Here is a tiny trained network, its code and every weight. The questions are about switching its units off for an input and a class, where a switched-off unit gives its printed mean instead of its output.

import numpy as np


def w(rows, s, z=0):
    codes = np.array(rows[::2]) - 128.0
    scale = np.full(codes.shape[1], s)
    scale[-1] = z or s
    return codes * scale


def f(y):
    return y / 2 * (1 + np.tanh(0.7978845608 * (y + 0.044715 * y**3)))


def log_softmax(a):
    a = a - a.max(-1, keepdims=True)
    return a - np.log(np.exp(a).sum(-1, keepdims=True))


def net(x, mask):
    res = np.array(x, float).reshape(1, 7) / 4 @ E
    y = f(res @ A[0][:, :-1].T + A[0][:, -1])
    res = res + np.where(mask, y, B[0][:, -1]) @ B[0][:, :-1]
    return log_softmax(res[-1] @ U[:, :-1].T + U[:, -1])


A, B = {}, {}
E = w([
[117,124,229,86,73,113],'x0',
[126,128,128,129,128,126],'x1',
[210,138,92,93,111,34],'x2',
[123,251,136,155,92,141],'x3',
[129,127,130,132,128,125],'x4',
[126,128,124,123,124,131],'x5',
[133,130,126,120,127,136],'x6',
],0.011)
A[0] = w([
[143,106,77,133,143,113,198],'n0',
[117,155,70,176,149,167,232],'n1',
[121,150,103,173,143,160,183],'n2',
[110,64,145,133,152,173,183],'n3',
[172,227,107,115,97,72,30],'n4',
[124,141,118,128,119,117,124],'n5',
[145,119,104,131,146,117,141],'n6',
[138,149,143,107,123,130,126],'n7',
[125,127,120,132,125,130,128],'n8',
[156,89,106,99,146,84,144],'n9',
[138,121,146,100,127,112,136],'n10',
[127,103,180,64,92,97,154],'n11',
[105,169,169,170,110,167,121],'n12',
[167,69,107,94,127,73,123],'n13',
[101,156,240,96,81,137,156],'n14',
[87,40,153,136,167,186,215],'n15',
[114,145,129,127,129,146,137],'n16',
[137,109,137,119,107,120,125],'n17',
[115,93,134,136,122,141,113],'n18',
[88,194,138,166,130,185,152],'n19',
[135,108,9,137,158,125,253],'n20',
[151,93,149,85,118,93,129],'n21',
[145,183,112,124,107,93,77],'n22',
[115,92,138,126,149,153,138],'n23',
[124,135,160,128,102,145,130],'n24',
[128,133,150,121,116,136,133],'n25',
[129,132,126,138,128,124,126],'n26',
[125,117,126,123,139,142,151],'n27',
],0.014,0.0038)
B[0] = w([
[185,119,139,130,106,118,189],'n0',
[147,126,95,143,221,146,206],'n1',
[136,128,95,137,185,143,173],'n2',
[123,147,193,115,139,113,193],'n3',
[102,148,236,122,166,102,231],'n4',
[129,130,141,125,132,132,135],'n5',
[151,122,135,131,112,121,156],'n6',
[120,123,139,119,114,117,140],'n7',
[131,124,129,129,132,131,129],'n8',
[164,113,88,112,85,125,187],'n9',
[111,127,117,100,120,132,144],'n10',
[65,143,84,60,115,144,187],'n11',
[141,112,98,177,81,140,171],'n12',
[149,109,60,109,87,142,200],'n13',
[128,119,149,170,4,130,214],'n14',
[108,158,219,110,149,89,227],'n15',
[127,121,116,144,129,129,137],'n16',
[113,130,113,111,121,124,137],'n17',
[124,143,146,115,125,129,144],'n18',
[136,96,52,178,150,162,191],'n19',
[247,113,158,171,113,107,254],'n20',
[94,131,77,82,118,143,172],'n21',
[119,133,185,122,147,119,182],'n22',
[127,132,162,119,134,124,159],'n23',
[125,129,129,140,93,120,146],'n24',
[118,123,128,130,109,119,136],'n25',
[133,133,131,129,131,136,129],'n26',
[129,128,137,133,132,122,137],'n27',
],0.033,0.013)
U = w([
[172,162,213,135,245,72,239],'0',
[197,56,66,190,48,138,179],'1',
[12,195,214,110,110,105,148],'2',
[83,116,2,59,112,157,10],'3',
[131,102,7,178,227,206,60],'4',
],0.0054,0.0012)

Each question gives the input, the list of numbers given to net, and the class t.
The units are the neurons (one row each of A and B). Each row of codes is followed by its name. A weight is (code - 128) times the scale printed after its matrix; where a second scale follows, it is the last column's (A, B and U).
mask holds one flag per neuron, in row order. A switched-off neuron (its flag False) gives its mean, the last column of its row in B, instead of its output. The means were averaged over made-up inputs and are rounded, as every weight is.
A unit's drop is (log p(t) with every unit on - log p(t) with that unit switched off) / (log p(t) with every unit on - log p(t) with every unit switched off).
The circuit of an input: a set's keep is (log p(t) with only the set's units on - log p(t) with every unit switched off) / (log p(t) with every unit on - log p(t) with every unit switched off). Starting from the 12 units with the biggest drops (on a tie, the unit counted first), units are removed one at a time, each time the one whose removal leaves the highest keep (on an exact tie, the one counted first), for as long as the keep stays at least 0.8.
circuit, biggest first: the units of the circuit, biggest drop first
unit that matters most: the unit with the biggest drop
k most important neurons: the k neurons with the biggest drops, biggest first
drop of u: that unit's drop, to one decimal
input [4,-7,0,1,-4,8,-7], class 1: 3 most important neurons	[n4; n15; n14]
input [1,5,0,5,5,-7,7], class 1: unit that matters most	n15
input [1,3,-5,-5,7,-1,-4], class 2: 2 most important neurons	[n20; n1]
input [2,-3,6,1,-6,5,0], class 2: 2 most important neurons	[n4; n19]
input [0,4,-5,1,-1,4,-4], class 4: circuit, biggest first	[n19; n20]
input [-2,-3,1,-5,-1,-4,-5], class 1: 3 most important neurons	[n4; n13; n9]
input [0,8,5,-7,4,-7,6], class 1: 2 most important neurons	[n20; n0]
input [-5,2,-5,1,8,-4,-8], class 4: 2 most important neurons	[n19; n4]
input [4,-6,0,8,-3,6,7], class 1: 3 most important neurons	[n19; n12; n15]
input [1,7,-8,7,3,-8,6], class 1: 2 most important neurons	[n14; n12]
input [5,-5,0,-7,3,2,-6], class 2: 2 most important neurons	[n15; n3]
input [1,8,-8,4,3,2,-3], class 1: 2 most important neurons	[n14; n12]
input [-3,7,1,-3,-5,-2,-5], class 1: 2 most important neurons	[n4; n22]
input [1,8,-6,-1,-6,8,4], class 2: most important neuron	[n20]
input [3,3,-5,-1,-3,7,-6], class 2: drop of n7	0.0
input [-8,6,-8,3,7,4,8], class 4: drop of n19	0.1
input [8,4,-1,8,-5,-3,-4], class 1: drop of n14	0.3
input [-2,1,-1,8,-4,8,-7], class 4: drop of n19	0.3
